Here is a tiny trained network, its code and every weight. The questions are about switching its units off for an input and a target symbol, where a switched-off unit gives its printed mean instead of its output.

import numpy as np


def w(rows, s, z=0):
    codes = np.array(rows[::2]) - 128.0
    scale = np.full(codes.shape[1], s)
    scale[-1] = z or s
    return codes * scale


def f(y):
    return y / 2 * (1 + np.tanh(0.7978845608 * (y + 0.044715 * y**3)))


def softmax(a):
    e = np.exp(a - a.max(-1, keepdims=True))
    return e / e.sum(-1, keepdims=True)


def log_softmax(a):
    a = a - a.max(-1, keepdims=True)
    return a - np.log(np.exp(a).sum(-1, keepdims=True))


def net(x, mask):
    ids = ['ΘΛΨαβεζημξτω'.index(c) for c in x.split()]
    T = len(ids)
    res = E[ids] + P[:T]
    u = 0
    for l in range(2):
        r = res
        for j in range(2):
            rows = slice(4 * j, 4 * j + 4)
            q, k, v = (r @ M[l][rows].T for M in (Q, K, V))
            z = softmax(np.where(np.tri(T) > 0, q @ k.T / 4**0.5, -1e9)) @ v
            o = O[l][rows]
            res = res + np.where(mask[u + j], z, o[:, -1]) @ o[:, :-1]
        u += 2
        y = f(res @ A[l][:, :-1].T + A[l][:, -1])
        res = res + np.where(mask[u : u + 16], y, B[l][:, -1]) @ B[l][:, :-1]
        u += 16
    return log_softmax(res[-1] @ U[:, :-1].T + U[:, -1])


Q, K, V, O, A, B = {}, {}, {}, {}, {}, {}
E = w([
[99,138,82,246],'Θ',
[105,150,186,54],'Λ',
[66,49,86,215],'Ψ',
[153,183,68,139],'α',
[145,175,133,95],'β',
[174,102,57,112],'ε',
[162,193,115,110],'ζ',
[165,130,124,88],'η',
[84,113,81,61],'μ',
[131,134,89,177],'ξ',
[176,153,99,125],'τ',
[155,99,130,85],'ω',
],0.011)
P = w([
[167,217,230,255],'0',
[209,108,194,38],'1',
[109,73,91,202],'2',
[59,210,79,76],'3',
[242,80,193,100],'4',
[56,59,137,188],'5',
[60,201,42,68],'6',
[248,81,226,108],'7',
[118,33,120,186],'8',
[65,204,9,53],'9',
],0.005)
Q[0] = w([
[68,69,74,218],'0.h0',
[89,187,60,3],'0.h0',
[31,150,51,109],'0.h0',
[210,197,213,74],'0.h0',
[192,65,81,131],'0.h1',
[108,204,171,140],'0.h1',
[39,133,77,166],'0.h1',
[156,60,162,129],'0.h1',
],0.0071)
K[0] = w([
[157,124,43,25],'0.h0',
[1,35,81,211],'0.h0',
[76,50,87,82],'0.h0',
[114,203,215,238],'0.h0',
[127,177,160,167],'0.h1',
[145,84,94,66],'0.h1',
[96,52,68,152],'0.h1',
[150,167,184,165],'0.h1',
],0.0068)
V[0] = w([
[207,254,103,24],'0.h0',
[238,144,126,96],'0.h0',
[179,235,128,170],'0.h0',
[173,151,161,118],'0.h0',
[15,166,138,121],'0.h1',
[122,155,130,89],'0.h1',
[74,145,92,101],'0.h1',
[92,170,111,53],'0.h1',
],0.0062)
O[0] = w([
[31,215,197,239,248],'0.h0',
[112,120,203,242,246],'0.h0',
[179,177,154,197,254],'0.h0',
[128,120,199,196,169],'0.h0',
[51,134,75,83,6],'0.h1',
[88,146,92,84,125],'0.h1',
[2,160,60,52,78],'0.h1',
[64,148,97,60,94],'0.h1',
],0.0051,0.00079)
A[0] = w([
[88,32,78,68,252],'0.n0',
[53,88,82,236,99],'0.n1',
[135,219,193,177,197],'0.n2',
[159,135,194,159,194],'0.n3',
[108,188,83,109,194],'0.n4',
[64,83,105,231,102],'0.n5',
[132,163,70,254,149],'0.n6',
[233,90,162,162,232],'0.n7',
[83,98,175,136,172],'0.n8',
[177,124,189,166,197],'0.n9',
[214,17,167,7,147],'0.n10',
[175,9,51,72,203],'0.n11',
[44,222,76,130,222],'0.n12',
[38,61,108,217,120],'0.n13',
[167,190,136,31,125],'0.n14',
[124,229,113,192,153],'0.n15',
],0.0068,0.0032)
B[0] = w([
[86,111,80,233,234],'0.n0',
[217,105,90,46,179],'0.n1',
[105,190,187,121,225],'0.n2',
[135,130,214,140,198],'0.n3',
[100,157,78,91,185],'0.n4',
[223,106,106,60,172],'0.n5',
[213,161,132,65,223],'0.n6',
[186,129,173,172,251],'0.n7',
[75,73,177,131,148],'0.n8',
[154,131,221,140,208],'0.n9',
[181,208,83,196,204],'0.n10',
[108,160,83,254,229],'0.n11',
[77,163,63,64,220],'0.n12',
[209,69,69,65,176],'0.n13',
[128,120,42,148,171],'0.n14',
[135,207,143,100,195],'0.n15',
],0.0061,0.0032)
Q[1] = w([
[188,127,195,254],'1.h0',
[94,228,117,127],'1.h0',
[179,56,117,83],'1.h0',
[84,128,198,79],'1.h0',
[125,198,234,177],'1.h1',
[62,72,142,58],'1.h1',
[149,64,28,61],'1.h1',
[176,88,5,21],'1.h1',
],0.0054)
K[1] = w([
[139,146,163,175],'1.h0',
[63,198,155,39],'1.h0',
[149,48,79,159],'1.h0',
[65,157,109,143],'1.h0',
[136,221,238,86],'1.h1',
[114,106,54,71],'1.h1',
[123,17,64,150],'1.h1',
[140,65,2,101],'1.h1',
],0.0046)
V[1] = w([
[122,234,85,92],'1.h0',
[85,183,79,158],'1.h0',
[118,81,173,63],'1.h0',
[151,169,66,175],'1.h0',
[214,60,149,107],'1.h1',
[162,64,61,48],'1.h1',
[166,163,199,168],'1.h1',
[2,161,122,151],'1.h1',
],0.0066)
O[1] = w([
[137,185,45,184,160],'1.h0',
[124,225,98,223,116],'1.h0',
[64,93,138,82,80],'1.h0',
[188,183,116,163,163],'1.h0',
[196,29,97,3,151],'1.h1',
[154,125,38,93,23],'1.h1',
[117,79,232,131,254],'1.h1',
[48,224,141,220,52],'1.h1',
],0.0054,0.006)
A[1] = w([
[144,64,78,133,92],'1.n0',
[103,91,180,108,253],'1.n1',
[180,189,106,119,224],'1.n2',
[113,1,72,78,41],'1.n3',
[160,75,151,43,66],'1.n4',
[130,72,90,77,56],'1.n5',
[175,170,126,193,85],'1.n6',
[199,170,164,65,216],'1.n7',
[81,178,59,58,174],'1.n8',
[38,161,106,175,190],'1.n9',
[168,99,121,150,106],'1.n10',
[153,226,140,219,98],'1.n11',
[104,149,64,105,177],'1.n12',
[111,120,79,116,181],'1.n13',
[215,174,162,95,201],'1.n14',
[54,79,101,153,20],'1.n15',
],0.0072,0.0034)
B[1] = w([
[169,176,200,197,172],'1.n0',
[11,3,150,181,216],'1.n1',
[178,89,44,84,209],'1.n2',
[136,232,251,225,183],'1.n3',
[45,151,127,83,198],'1.n4',
[177,200,224,197,157],'1.n5',
[201,226,109,60,177],'1.n6',
[91,105,56,53,245],'1.n7',
[159,27,76,213,216],'1.n8',
[49,131,125,204,197],'1.n9',
[126,156,146,133,161],'1.n10',
[117,239,118,75,233],'1.n11',
[177,64,100,186,200],'1.n12',
[157,84,137,206,174],'1.n13',
[84,138,93,58,254],'1.n14',
[98,196,135,110,124],'1.n15',
],0.005,0.007)
U = w([
[211,220,84,18,4],'Θ',
[31,5,155,128,112],'Λ',
[195,169,235,154,88],'Ψ',
[152,234,126,75,63],'α',
[81,74,157,90,181],'β',
[252,26,86,176,153],'ε',
[87,203,162,83,141],'ζ',
[73,129,195,191,94],'η',
[66,186,83,195,167],'μ',
[146,9,15,47,185],'ξ',
[100,40,129,70,197],'τ',
[123,14,161,147,127],'ω',
],0.0046,0.0039)

Each question gives the input, a string of symbols that net reads in full, and the target symbol t.
The units are the heads (4 rows each of Q, K, V and O) and the neurons (one row each of A and B). Each row of codes is followed by its name. A weight is (code - 128) times the scale printed after its matrix; where a second scale follows, it is the last column's (O, A, B and U).
mask holds one flag per unit, layer by layer, with each layer's heads first. A switched-off unit (its flag False) gives its mean, the last column of its rows in O or B, instead of its output. The means were averaged over made-up inputs and are rounded, as every weight is.
A unit's drop is (log p(t) with every unit on - log p(t) with that unit switched off) / (log p(t) with every unit on - log p(t) with every unit switched off).
k most important neurons: the k neurons with the biggest drops, biggest first
k most important neurons of layer l: the k neurons of layer l with the biggest drops, biggest first
heads that matter: for each layer, one digit per head in row order, 1 if its drop is at least 0.15 and else 0, layers parted by /
input ζ ξ μ ξ, target μ: heads that matter	11 / 11
input Ψ Ψ β η Θ β μ β ζ β, target μ: most important neuron	(0.n11)
input ξ τ ε Ψ τ Ψ ε, target ε: heads that matter	10 / 01
input Ψ ω ζ Ψ Λ, target Θ: 2 most important neurons	(0.n10 0.n11)
input β τ η Θ τ ω ζ, target ξ: heads that matter	10 / 00
input τ ε Λ β μ η Λ ω, target Λ: heads that matter	11 / 01
input μ τ ε ζ, target μ: 2 most important neurons	(1.n9 0.n12)
input μ μ ε ω ξ ξ τ η Ψ β, target ε: heads that matter	10 / 01
input Ψ η μ μ η, target Θ: heads that matter	10 / 10
input η Θ Θ μ β μ Λ, target μ: heads that matter	11 / 01
input Ψ Ψ β Θ α Ψ μ ε Ψ α, target ε: 4 most important neurons	(0.n13 1.n8 0.n1 1.n12)
input β Ψ ξ η ζ Ψ β Λ α, target ξ: heads that matter	00 / 01
input ξ Λ Ψ μ Λ α ζ, target μ: 4 most important neurons of layer 0	(0.n0 0.n11 0.n14 0.n6)
input Ψ ζ ω ω, target ε: most important neuron	(0.n2)
input η Λ β μ ε Ψ, target Ψ: 3 most important neurons	(1.n3 1.n5 0.n13)
input α ξ Θ β ω Λ α Λ Θ Λ, target ξ: 3 most important neurons of layer 1	(1.n3 1.n2 1.n8)
input β Ψ Θ, target Θ: 4 most important neurons of layer 0	(0.n6 0.n1 0.n5 0.n13)
input Θ β Ψ β ξ ε ε β α Ψ, target ε: 2 most important neurons of layer 0	(0.n13 0.n1)
input Ψ μ Λ α, target μ: 2 most important neurons	(0.n11 0.n0)
input Ψ β μ Θ η Ψ ε β, target Θ: 2 most important neurons	(0.n10 0.n11)
input τ β Λ β Θ β Ψ η μ ε, target μ: 3 most important neurons	(0.n11 0.n0 1.n9)
input η α ζ τ Λ Θ ζ α ζ ζ, target ξ: heads that matter	00 / 00
input α β β μ ω Λ μ β ω η, target μ: heads that matter	01 / 01
input ω Ψ ω ω τ Θ τ, target ξ: heads that matter	00 / 01
input ω Ψ Ψ ζ, target ε: heads that matter	10 / 01
input μ β τ Ψ ε ω α, target ε: 2 most important neurons	(1.n8 1.n12)
